Here is a tiny trained network, its code and every weight. The questions are about switching its units off for an input and a class, where a switched-off unit gives its printed mean instead of its output.

import numpy as np


def w(rows, s, z=0):
    codes = np.array(rows[::2]) - 128.0
    scale = np.full(codes.shape[1], s)
    scale[-1] = z or s
    return codes * scale


def f(y):
    return y / 2 * (1 + np.tanh(0.7978845608 * (y + 0.044715 * y**3)))


def log_softmax(a):
    a = a - a.max(-1, keepdims=True)
    return a - np.log(np.exp(a).sum(-1, keepdims=True))


def net(x, mask):
    res = np.array(x, float).reshape(1, 7) / 4 @ E
    y = f(res @ A[0][:, :-1].T + A[0][:, -1])
    res = res + np.where(mask, y, B[0][:, -1]) @ B[0][:, :-1]
    return log_softmax(res[-1] @ U[:, :-1].T + U[:, -1])


A, B = {}, {}
E = w([
[197,71,124],'x0',
[238,247,177],'x1',
[123,58,63],'x2',
[116,182,227],'x3',
[125,104,77],'x4',
[89,182,76],'x5',
[96,119,85],'x6',
],0.011)
A[0] = w([
[68,130,109,225],'neuron 0',
[98,32,196,158],'neuron 1',
[119,128,130,1],'neuron 2',
[108,150,176,6],'neuron 3',
[175,86,56,135],'neuron 4',
[101,176,202,38],'neuron 5',
[255,127,119,173],'neuron 6',
[186,218,133,134],'neuron 7',
[117,30,149,107],'neuron 8',
[198,131,227,103],'neuron 9',
],0.0093,0.008)
B[0] = w([
[52,88,132,234],'neuron 0',
[27,215,186,228],'neuron 1',
[149,124,124,109],'neuron 2',
[132,116,103,131],'neuron 3',
[111,1,129,204],'neuron 4',
[194,136,142,178],'neuron 5',
[68,91,119,254],'neuron 6',
[88,109,237,244],'neuron 7',
[78,69,186,204],'neuron 8',
[222,254,246,244],'neuron 9',
],0.0078,0.0082)
U = w([
[144,67,149,236],'0',
[57,239,194,228],'1',
[254,165,230,1],'2',
[182,65,34,77],'3',
],0.0089,0.0076)

Each question gives the input, the list of numbers given to net, and the class t.
The units are the neurons (one row each of A and B). Each row of codes is followed by its name. A weight is (code - 128) times the scale printed after its matrix; where a second scale follows, it is the last column's (A, B and U).
mask holds one flag per neuron, in row order. A switched-off neuron (its flag False) gives its mean, the last column of its row in B, instead of its output. The means were averaged over made-up inputs and are rounded, as every weight is.
A unit's drop is (log p(t) with every unit on - log p(t) with that unit switched off) / (log p(t) with every unit on - log p(t) with every unit switched off).
The circuit of an input: a set's keep is (log p(t) with only the set's units on - log p(t) with every unit switched off) / (log p(t) with every unit on - log p(t) with every unit switched off). Starting from all 10 units, units are removed one at a time, each time the one whose removal leaves the highest keep (on an exact tie, the one counted first), for as long as the keep stays at least 0.8.
units of the circuit, in order: the units of the circuit, biggest drop first
most important unit: the unit with the biggest drop
top k neurons: the k neurons with the biggest drops, biggest first
drop of u: that unit's drop, to one decimal
input [6,-3,7,6,4,-2,-8], class 1: most important unit -> neuron 1
input [2,6,-5,0,-8,6,3], class 2: units of the circuit, in order -> neuron 1; neuron 9
input [1,-5,0,-5,0,6,7], class 3: units of the circuit, in order -> neuron 7; neuron 9
input [1,8,8,1,8,7,-7], class 0: units of the circuit, in order -> neuron 9; neuron 1
input [-5,6,3,0,-1,-6,-3], class 2: units of the circuit, in order -> neuron 1; neuron 9
input [3,-1,1,-5,8,6,-4], class 3: units of the circuit, in order -> neuron 7; neuron 1
input [-2,7,4,8,-6,7,2], class 2: top 2 neurons -> neuron 5; neuron 1
input [8,-2,6,3,-6,-5,6], class 1: top 2 neurons -> neuron 1; neuron 5
input [-3,8,8,-3,2,6,-6], class 0: top 4 neurons -> neuron 9; neuron 1; neuron 4; neuron 6
input [3,6,8,-2,6,3,0], class 3: top 2 neurons -> neuron 9; neuron 1
input [2,-4,-3,2,8,8,-6], class 0: top 3 neurons -> neuron 1; neuron 9; neuron 7
input [4,-2,3,-4,-5,2,4], class 3: top 2 neurons -> neuron 7; neuron 9
input [1,-2,-3,-2,3,8,-4], class 0: top 2 neurons -> neuron 1; neuron 9
input [-6,3,-7,-7,-3,-8,-8], class 2: top 2 neurons -> neuron 9; neuron 1
input [-5,8,-2,5,-2,2,6], class 2: top neuron -> neuron 5
input [3,-5,-8,-2,1,5,5], class 0: drop of neuron 7 -> 0.1
input [0,3,-7,5,6,-5,-1], class 2: drop of neuron 9 -> 0.1
input [3,3,-4,7,-1,4,3], class 2: drop of neuron 1 -> 0.2
